Below are the code and all the weights of a small trained network. Each question names an input and a class and asks about switching units off, where a switched-off unit gives its printed mean instead of its output.

import numpy as np


def w(rows, s, z=0):
    codes = np.array(rows[::2]) - 128.0
    scale = np.full(codes.shape[1], s)
    scale[-1] = z or s
    return codes * scale


def f(y):
    return y / 2 * (1 + np.tanh(0.7978845608 * (y + 0.044715 * y**3)))


def log_softmax(a):
    a = a - a.max(-1, keepdims=True)
    return a - np.log(np.exp(a).sum(-1, keepdims=True))


def net(x, mask):
    res = np.array(x, float).reshape(1, 7) / 4 @ E
    y = f(res @ A[0][:, :-1].T + A[0][:, -1])
    res = res + np.where(mask, y, B[0][:, -1]) @ B[0][:, :-1]
    return log_softmax(res[-1] @ U[:, :-1].T + U[:, -1])


A, B = {}, {}
E = w([
[139,64,126,170,62,193,158],'x0',
[64,152,74,162,86,69,35],'x1',
[162,185,194,199,146,168,155],'x2',
[175,110,15,104,167,210,93],'x3',
[139,235,60,189,63,159,171],'x4',
[141,150,2,102,150,135,135],'x5',
[202,113,148,132,51,133,5],'x6',
],0.0065)
A[0] = w([
[166,223,165,239,58,116,149,254],'N1',
[186,153,85,173,31,157,34,201],'N2',
[89,107,61,105,201,196,169,243],'N3',
[122,80,52,103,152,202,138,194],'N4',
[137,43,94,111,142,228,139,218],'N5',
[241,38,197,146,82,192,132,222],'N6',
[163,127,35,120,171,253,158,216],'N7',
[112,107,38,91,79,106,51,225],'N8',
[24,137,139,181,98,40,56,232],'N9',
[107,31,176,90,214,70,117,239],'N10',
[141,197,135,105,184,102,217,220],'N11',
],0.0064,0.0033)
B[0] = w([
[54,174,155,233,116,120,115,232],'N1',
[190,184,91,170,55,142,69,224],'N2',
[134,111,89,100,214,157,189,236],'N3',
[222,81,87,109,153,171,202,210],'N4',
[213,31,104,135,137,209,155,217],'N5',
[147,83,211,141,58,218,81,226],'N6',
[182,132,59,195,183,215,206,254],'N7',
[214,129,46,61,70,125,104,234],'N8',
[76,148,96,97,70,23,129,223],'N9',
[194,54,209,11,164,72,118,245],'N10',
[102,181,207,128,254,138,149,216],'N11',
],0.0062,0.0061)
U = w([
[185,92,70,126,179,209,183,124],'0',
[86,242,150,167,209,124,179,254],'1',
[162,145,44,63,75,65,109,132],'2',
[125,110,153,2,198,21,101,164],'3',
[127,163,172,189,112,160,80,53],'4',
[35,121,138,178,84,36,163,92],'5',
[158,172,96,146,102,129,53,20],'6',
[162,51,205,73,110,158,135,115],'7',
],0.0068,0.0018)

Each question gives the input, the list of numbers given to net, and the class t.
The units are the neurons (one row each of A and B). Each row of codes is followed by its name. A weight is (code - 128) times the scale printed after its matrix; where a second scale follows, it is the last column's (A, B and U).
mask holds one flag per neuron, in row order. A switched-off neuron (its flag False) gives its mean, the last column of its row in B, instead of its output. The means were averaged over made-up inputs and are rounded, as every weight is.
A unit's drop is (log p(t) with every unit on - log p(t) with that unit switched off) / (log p(t) with every unit on - log p(t) with every unit switched off).
The circuit of an input: a set's keep is (log p(t) with only the set's units on - log p(t) with every unit switched off) / (log p(t) with every unit on - log p(t) with every unit switched off). Starting from all 11 units, units are removed one at a time, each time the one whose removal leaves the highest keep (on an exact tie, the one counted first), for as long as the keep stays at least 0.8.
units of the circuit, in order: the units of the circuit, biggest drop first
k most important neurons: the k neurons with the biggest drops, biggest first
drop when u is switched off: that unit's drop, to one decimal
input [0,6,-3,-8,6,-8,4], class 5: 2 most important neurons -> [N9, N1]
input [-8,4,6,-8,-5,-5,-5], class 3: units of the circuit, in order -> [N10]
input [-3,4,8,-7,-8,8,-5], class 3: units of the circuit, in order -> [N10, N7]
input [2,7,-8,7,-4,-5,2], class 2: units of the circuit, in order -> [N8, N9]
input [7,6,-1,-5,8,-2,0], class 5: units of the circuit, in order -> [N1, N9]
input [6,-5,5,-5,4,0,8], class 4: 2 most important neurons -> [N1, N6]
input [-7,7,8,-1,-5,4,-8], class 3: units of the circuit, in order -> [N7, N10]
input [-2,-4,4,0,5,7,-1], class 1: units of the circuit, in order -> [N11, N8]
input [8,1,7,-4,0,8,-2], class 1: 2 most important neurons -> [N1, N8]
input [2,8,6,2,-8,1,-2], class 3: drop when N10 is switched off -> 0.2
input [-8,-4,8,3,1,8,5], class 1: drop when N10 is switched off -> 0.2
input [-4,5,3,1,2,-6,-4], class 5: drop when N4 is switched off -> 0.1
